Below is a small trained network, with its code and all its weights. Each question gives an input and a class and asks what happens when units are switched off, that is, made to give their printed mean instead of their output.

import numpy as np


def w(rows, s, z=0):
    codes = np.array(rows[::2]) - 128.0
    scale = np.full(codes.shape[1], s)
    scale[-1] = z or s
    return codes * scale


def norm(h):
    return h / np.sqrt((h * h).mean(-1, keepdims=True) + 1e-5)


def f(y):
    return np.maximum(y, 0)


def log_softmax(a):
    a = a - a.max(-1, keepdims=True)
    return a - np.log(np.exp(a).sum(-1, keepdims=True))


def net(x, mask):
    res = np.array(x, float).reshape(1, 2) / 4 @ E
    u = 0
    for l in range(3):
        y = f(norm(res) @ A[l][:, :-1].T + A[l][:, -1])
        res = res + np.where(mask[u : u + 6], y, B[l][:, -1]) @ B[l][:, :-1]
        u += 6
    return log_softmax(norm(res)[-1] @ U[:, :-1].T + U[:, -1])


A, B = {}, {}
E = w([
[6,174,137,166,122,114,128],'x0',
[153,170,118,63,188,134,115],'x1',
],0.011)
A[0] = w([
[226,111,120,104,150,125,120,20],'L0N0',
[155,160,127,86,172,134,111,253],'L0N1',
[133,60,130,184,87,131,114,157],'L0N2',
[152,124,120,127,117,116,126,10],'L0N3',
[204,117,134,110,130,154,130,10],'L0N4',
[2,159,127,139,138,137,117,18],'L0N5',
],0.026,0.0028)
B[0] = w([
[154,124,182,116,144,96,6,225],'L0N0',
[84,112,75,118,147,223,178,195],'L0N1',
[131,122,64,105,49,202,200,208],'L0N2',
[147,140,195,110,171,157,149,144],'L0N3',
[217,114,187,87,152,102,89,201],'L0N4',
[105,113,170,155,156,19,45,251],'L0N5',
],0.024)
A[1] = w([
[96,149,153,118,127,2,59,137],'L1N0',
[106,121,104,174,73,98,114,98],'L1N1',
[166,172,188,192,193,28,150,9],'L1N2',
[102,108,127,184,27,58,150,49],'L1N3',
[105,210,199,143,189,47,112,3],'L1N4',
[170,144,178,105,152,78,39,65],'L1N5',
],0.023,0.0015)
B[1] = w([
[156,98,93,253,126,82,192,247],'L1N0',
[119,125,171,83,154,129,144,162],'L1N1',
[61,92,91,111,113,162,103,184],'L1N2',
[118,167,164,80,193,154,126,178],'L1N3',
[80,82,110,101,72,127,93,198],'L1N4',
[111,116,120,88,107,125,49,251],'L1N5',
],0.035,0.03)
A[2] = w([
[110,111,61,133,104,233,135,53],'L2N0',
[230,139,157,124,130,75,3,51],'L2N1',
[160,146,65,174,36,175,219,20],'L2N2',
[136,183,106,159,94,126,112,62],'L2N3',
[83,186,95,69,90,169,202,10],'L2N4',
[117,181,120,126,109,83,67,4],'L2N5',
],0.031,0.0018)
B[2] = w([
[116,160,157,152,152,76,221,164],'L2N0',
[112,151,203,61,161,150,85,255],'L2N1',
[160,51,88,117,4,147,174,157],'L2N2',
[128,59,150,101,156,106,159,128],'L2N3',
[176,125,148,115,124,145,61,160],'L2N4',
[107,62,122,117,126,185,201,172],'L2N5',
],0.031,0.034)
U = w([
[215,95,114,101,8,170,216,157],'0',
[153,124,210,19,151,180,23,204],'1',
[182,234,44,160,112,133,92,24],'2',
[160,146,80,140,124,150,116,35],'3',
[177,199,87,190,113,171,94,1],'4',
[104,166,159,145,218,118,251,148],'5',
[162,206,68,156,111,149,101,21],'6',
[51,33,82,218,118,57,85,182],'7',
],0.013,0.0079)

Each question gives the input, the list of numbers given to net, and the class t.
The units are the neurons (one row each of A and B). Each row of codes is followed by its name. A weight is (code - 128) times the scale printed after its matrix; where a second scale follows, it is the last column's (A, B and U).
mask holds one flag per neuron, layer by layer. A switched-off neuron (its flag False) gives its mean, the last column of its row in B, instead of its output. The means were averaged over made-up inputs and are rounded, as every weight is.
A unit's drop is (log p(t) with every unit on - log p(t) with that unit switched off) / (log p(t) with every unit on - log p(t) with every unit switched off).
The circuit of an input: a set's keep is (log p(t) with only the set's units on - log p(t) with every unit switched off) / (log p(t) with every unit on - log p(t) with every unit switched off). Starting from the 12 units with the biggest drops (on a tie, the unit counted first), units are removed one at a time, each time the one whose removal leaves the highest keep (on an exact tie, the one counted first), for as long as the keep stays at least 0.8.
circuit, biggest first: the units of the circuit, biggest drop first
unit that matters most: the unit with the biggest drop
k most important neurons: the k neurons with the biggest drops, biggest first
drop when u is switched off: that unit's drop, to one decimal
input [0,6], class 5: 3 most important neurons	L0N1, L0N5, L1N5
input [5,-8], class 7: 4 most important neurons	L0N5, L0N1, L2N1, L1N0
input [4,-8], class 5: 3 most important neurons	L0N2, L0N0, L0N5
input [0,2], class 5: 4 most important neurons	L0N1, L0N5, L1N5, L1N0
input [-3,-4], class 0: 4 most important neurons	L0N2, L0N5, L1N5, L1N3
input [-2,-6], class 0: unit that matters most	L0N5
input [2,6], class 5: circuit, biggest first	L0N1, L2N0, L0N0
input [3,6], class 7: 2 most important neurons	L0N2, L0N5
input [1,8], class 5: 2 most important neurons	L0N1, L2N0
input [3,8], class 5: 2 most important neurons	L0N1, L0N0
input [-4,-6], class 0: 2 most important neurons	L0N2, L0N5
input [5,-4], class 7: drop when L0N5 is switched off	1.1
input [0,5], class 5: drop when L1N0 is switched off	0.4
input [-1,-8], class 0: drop when L0N2 is switched off	0.9
input [-2,-4], class 0: unit that matters most	L0N2
